Below are the code and all the weights of a small trained network. Each question names an input and a target symbol and asks about switching units off, where a switched-off unit gives its printed mean instead of its output.

import numpy as np


def w(rows, s, z=0):
    codes = np.array(rows[::2]) - 128.0
    scale = np.full(codes.shape[1], s)
    scale[-1] = z or s
    return codes * scale


def norm(h):
    return h / np.sqrt((h * h).mean(-1, keepdims=True) + 1e-5)


def f(y):
    return y / 2 * (1 + np.tanh(0.7978845608 * (y + 0.044715 * y**3)))


def softmax(a):
    e = np.exp(a - a.max(-1, keepdims=True))
    return e / e.sum(-1, keepdims=True)


def log_softmax(a):
    a = a - a.max(-1, keepdims=True)
    return a - np.log(np.exp(a).sum(-1, keepdims=True))


def net(x, mask):
    ids = ['ΠΦΨαβζηθμστ'.index(c) for c in x.split()]
    T = len(ids)
    res = E[ids] + P[:T]
    u = 0
    for l in range(2):
        r = norm(res)
        for j in range(2):
            rows = slice(3 * j, 3 * j + 3)
            q, k, v = (r @ M[l][rows].T for M in (Q, K, V))
            z = softmax(np.where(np.tri(T) > 0, q @ k.T / 3**0.5, -1e9)) @ v
            o = O[l][rows]
            res = res + np.where(mask[u + j], z, o[:, -1]) @ o[:, :-1]
        u += 2
        y = f(norm(res) @ A[l][:, :-1].T + A[l][:, -1])
        res = res + np.where(mask[u : u + 12], y, B[l][:, -1]) @ B[l][:, :-1]
        u += 12
    return log_softmax(norm(res)[-1] @ U[:, :-1].T + U[:, -1])


Q, K, V, O, A, B = {}, {}, {}, {}, {}, {}
E = w([
[58,88,87,206,161],'Π',
[124,73,161,69,69],'Φ',
[127,132,167,204,95],'Ψ',
[92,21,237,106,164],'α',
[195,169,134,136,101],'β',
[178,200,7,115,44],'ζ',
[4,100,112,79,64],'η',
[92,3,223,149,139],'θ',
[119,83,77,131,84],'μ',
[221,104,103,222,68],'σ',
[181,106,197,128,135],'τ',
],0.017)
P = w([
[103,247,211,55,167],'0',
[113,234,211,209,28],'1',
[160,215,202,226,68],'2',
[40,167,35,188,92],'3',
[79,140,3,142,178],'4',
[98,87,3,136,203],'5',
[132,98,39,147,207],'6',
[99,122,60,126,129],'7',
[107,118,89,101,116],'8',
[187,141,161,147,122],'9',
],0.0055)
Q[0] = w([
[100,112,180,214,63],'L0H1',
[61,177,108,41,177],'L0H1',
[90,108,148,110,125],'L0H1',
[64,88,97,95,223],'L0H2',
[163,255,69,158,99],'L0H2',
[129,139,142,236,30],'L0H2',
],0.0066)
K[0] = w([
[143,92,149,3,139],'L0H1',
[100,223,232,130,195],'L0H1',
[153,118,75,125,111],'L0H1',
[220,179,98,197,88],'L0H2',
[183,154,195,126,139],'L0H2',
[98,104,163,43,217],'L0H2',
],0.0068)
V[0] = w([
[94,196,167,70,212],'L0H1',
[141,147,92,116,132],'L0H1',
[183,150,171,172,255],'L0H1',
[140,189,27,236,83],'L0H2',
[69,137,168,111,177],'L0H2',
[185,155,238,115,56],'L0H2',
],0.0066)
O[0] = w([
[101,104,167,80,183,101],'L0H1',
[27,255,227,193,156,113],'L0H1',
[120,81,130,180,54,2],'L0H1',
[92,151,249,65,6,110],'L0H2',
[72,67,124,67,183,144],'L0H2',
[154,101,245,16,93,126],'L0H2',
],0.0049,0.0088)
A[0] = w([
[159,96,200,147,195,252],'L0N1',
[89,97,84,122,99,146],'L0N2',
[103,171,55,122,12,125],'L0N3',
[166,56,144,63,24,111],'L0N4',
[114,65,165,119,135,161],'L0N5',
[68,90,238,132,85,132],'L0N6',
[144,98,56,109,82,140],'L0N7',
[124,131,112,55,107,213],'L0N8',
[214,130,124,197,144,191],'L0N9',
[118,108,58,119,200,170],'L0N10',
[71,163,174,60,115,151],'L0N11',
[67,208,139,127,162,128],'L0N12',
],0.011,0.0022)
B[0] = w([
[44,121,149,234,78,161],'L0N1',
[83,163,131,165,57,223],'L0N2',
[194,90,149,198,205,254],'L0N3',
[168,179,56,37,112,213],'L0N4',
[40,89,3,194,180,171],'L0N5',
[69,88,139,105,95,203],'L0N6',
[180,135,137,117,80,201],'L0N7',
[211,154,107,229,140,219],'L0N8',
[60,115,13,122,102,153],'L0N9',
[180,190,244,102,41,184],'L0N10',
[133,180,136,208,195,225],'L0N11',
[240,55,184,180,109,165],'L0N12',
],0.0051,0.0079)
Q[1] = w([
[84,135,125,228,193],'L1H1',
[28,111,155,148,114],'L1H1',
[254,29,133,79,148],'L1H1',
[51,172,94,144,83],'L1H2',
[40,192,75,239,159],'L1H2',
[144,133,92,95,217],'L1H2',
],0.0081)
K[1] = w([
[106,72,187,59,240],'L1H1',
[34,154,216,148,243],'L1H1',
[98,106,182,191,1],'L1H1',
[211,54,254,71,216],'L1H2',
[154,145,226,114,127],'L1H2',
[150,163,99,138,3],'L1H2',
],0.0077)
V[1] = w([
[111,107,142,76,190],'L1H1',
[81,147,125,152,109],'L1H1',
[138,50,126,153,8],'L1H1',
[153,76,105,129,230],'L1H2',
[78,125,32,148,131],'L1H2',
[111,121,119,105,74],'L1H2',
],0.012)
O[1] = w([
[81,85,112,2,118,121],'L1H1',
[119,209,52,178,119,223],'L1H1',
[70,86,138,148,65,4],'L1H1',
[219,86,123,178,212,131],'L1H2',
[101,111,71,143,190,225],'L1H2',
[42,149,135,126,182,80],'L1H2',
],0.0092,0.0031)
A[1] = w([
[1,176,157,217,59,145],'L1N1',
[93,156,91,132,100,65],'L1N2',
[142,215,61,104,186,81],'L1N3',
[182,175,91,230,84,181],'L1N4',
[45,180,133,167,66,140],'L1N5',
[166,84,113,149,213,205],'L1N6',
[200,86,198,35,138,253],'L1N7',
[126,219,181,90,71,164],'L1N8',
[122,175,93,63,98,156],'L1N9',
[133,113,148,134,131,150],'L1N10',
[163,142,146,14,59,160],'L1N11',
[156,136,110,115,191,115],'L1N12',
],0.0082,0.0031)
B[1] = w([
[177,140,151,65,183,215],'L1N1',
[198,138,183,149,165,149],'L1N2',
[219,188,86,144,144,212],'L1N3',
[158,90,141,112,115,255],'L1N4',
[120,130,213,134,166,185],'L1N5',
[100,160,124,43,25,185],'L1N6',
[84,81,197,180,171,144],'L1N7',
[145,139,74,88,111,136],'L1N8',
[238,171,122,145,156,158],'L1N9',
[110,62,126,147,125,125],'L1N10',
[130,74,114,185,157,126],'L1N11',
[129,254,162,58,145,156],'L1N12',
],0.0074)
U = w([
[61,171,163,255,217,2],'Π',
[194,64,178,35,211,73],'Φ',
[59,179,176,114,86,142],'Ψ',
[85,116,82,67,58,39],'α',
[115,169,187,86,65,89],'β',
[97,142,167,130,119,197],'ζ',
[162,234,74,127,208,165],'η',
[75,83,68,175,175,209],'θ',
[212,77,226,191,81,151],'μ',
[98,156,166,140,95,93],'σ',
[117,67,122,120,88,197],'τ',
],0.0088,0.0024)

Each question gives the input, a string of symbols that net reads in full, and the target symbol t.
The units are the heads (3 rows each of Q, K, V and O) and the neurons (one row each of A and B). Each row of codes is followed by its name. A weight is (code - 128) times the scale printed after its matrix; where a second scale follows, it is the last column's (O, A, B and U).
mask holds one flag per unit, layer by layer, with each layer's heads first. A switched-off unit (its flag False) gives its mean, the last column of its rows in O or B, instead of its output. The means were averaged over made-up inputs and are rounded, as every weight is.
A unit's drop is (log p(t) with every unit on - log p(t) with that unit switched off) / (log p(t) with every unit on - log p(t) with every unit switched off).
The circuit of an input: a set's keep is (log p(t) with only the set's units on - log p(t) with every unit switched off) / (log p(t) with every unit on - log p(t) with every unit switched off). Starting from the 12 units with the biggest drops (on a tie, the unit counted first), units are removed one at a time, each time the one whose removal leaves the highest keep (on an exact tie, the one counted first), for as long as the keep stays at least 0.8.
circuit, biggest first: the units of the circuit, biggest drop first
unit that matters most: the unit with the biggest drop
top k neurons: the k neurons with the biggest drops, biggest first
top k neurons in layer l: the k neurons of layer l with the biggest drops, biggest first
heads that matter: for each layer, one digit per head in row order, 1 if its drop is at least 0.15 and else 0, layers parted by /
drop of u: that unit's drop, to one decimal
input μ τ Π, target μ: top 2 neurons	L0N12, L0N1
input η μ μ Φ η Φ μ, target μ: circuit, biggest first	L1H1, L0N10
input Φ Φ Φ, target Φ: circuit, biggest first	L0N4, L1H1, L0H2
input μ α η, target μ: heads that matter	10 / 01
input μ Π η μ Ψ, target μ: top 2 neurons in layer 0	L0N12, L0N5
input α Φ η, target α: unit that matters most	L0H2
input τ μ μ η Φ Φ α η μ η, target τ: heads that matter	11 / 11
input Φ Ψ η μ Φ Φ μ τ, target Φ: top 2 neurons	L0N1, L0N9
input Φ Φ Ψ η η Π, target Φ: circuit, biggest first	L1H1, L0H2
input η Ψ η α μ μ η η τ, target η: heads that matter	10 / 10
input η Ψ Φ, target η: top 3 neurons	L0N4, L0N3, L0N10
input μ θ η η η Φ Φ τ, target μ: top 3 neurons in layer 0	L0N1, L0N3, L0N9
input τ μ Φ μ η η η η Φ, target η: top 4 neurons in layer 0	L0N4, L0N1, L0N12, L0N10
input μ Φ β η σ η η, target μ: top 3 neurons in layer 0	L0N4, L0N12, L0N3
input θ η Π, target θ: unit that matters most	L1H2
input Π Π η η Φ Ψ, target Π: heads that matter	10 / 11
input α Φ η η η μ Φ, target μ: top 4 neurons in layer 1	L1N5, L1N12, L1N3, L1N4
input τ η β η η Φ η η, target τ: top 4 neurons in layer 0	L0N2, L0N10, L0N5, L0N1
input σ η η Φ μ Φ, target μ: heads that matter	10 / 10
input η η η Φ α, target θ: top 2 neurons	L0N5, L0N1
input Π η Π Φ θ τ, target Π: top 2 neurons	L0N1, L0N3
input θ μ η, target θ: top 2 neurons	L0N5, L0N1
input Φ β θ η Π η Π, target Φ: top neuron	L0N5
input Φ Π μ σ β Π μ Φ η, target Φ: top 2 neurons	L0N11, L0N5
input Φ η η Π τ, target Φ: top 2 neurons	L0N1, L0N5
input θ μ Φ Π Φ η Φ Ψ, target θ: top 3 neurons in layer 0	L0N9, L0N1, L0N2
input η Φ τ, target η: top neuron	L0N9
input η η Π η θ, target θ: top 2 neurons	L0N5, L0N11
input Φ Π Ψ, target Φ: drop of L0H1	0.0
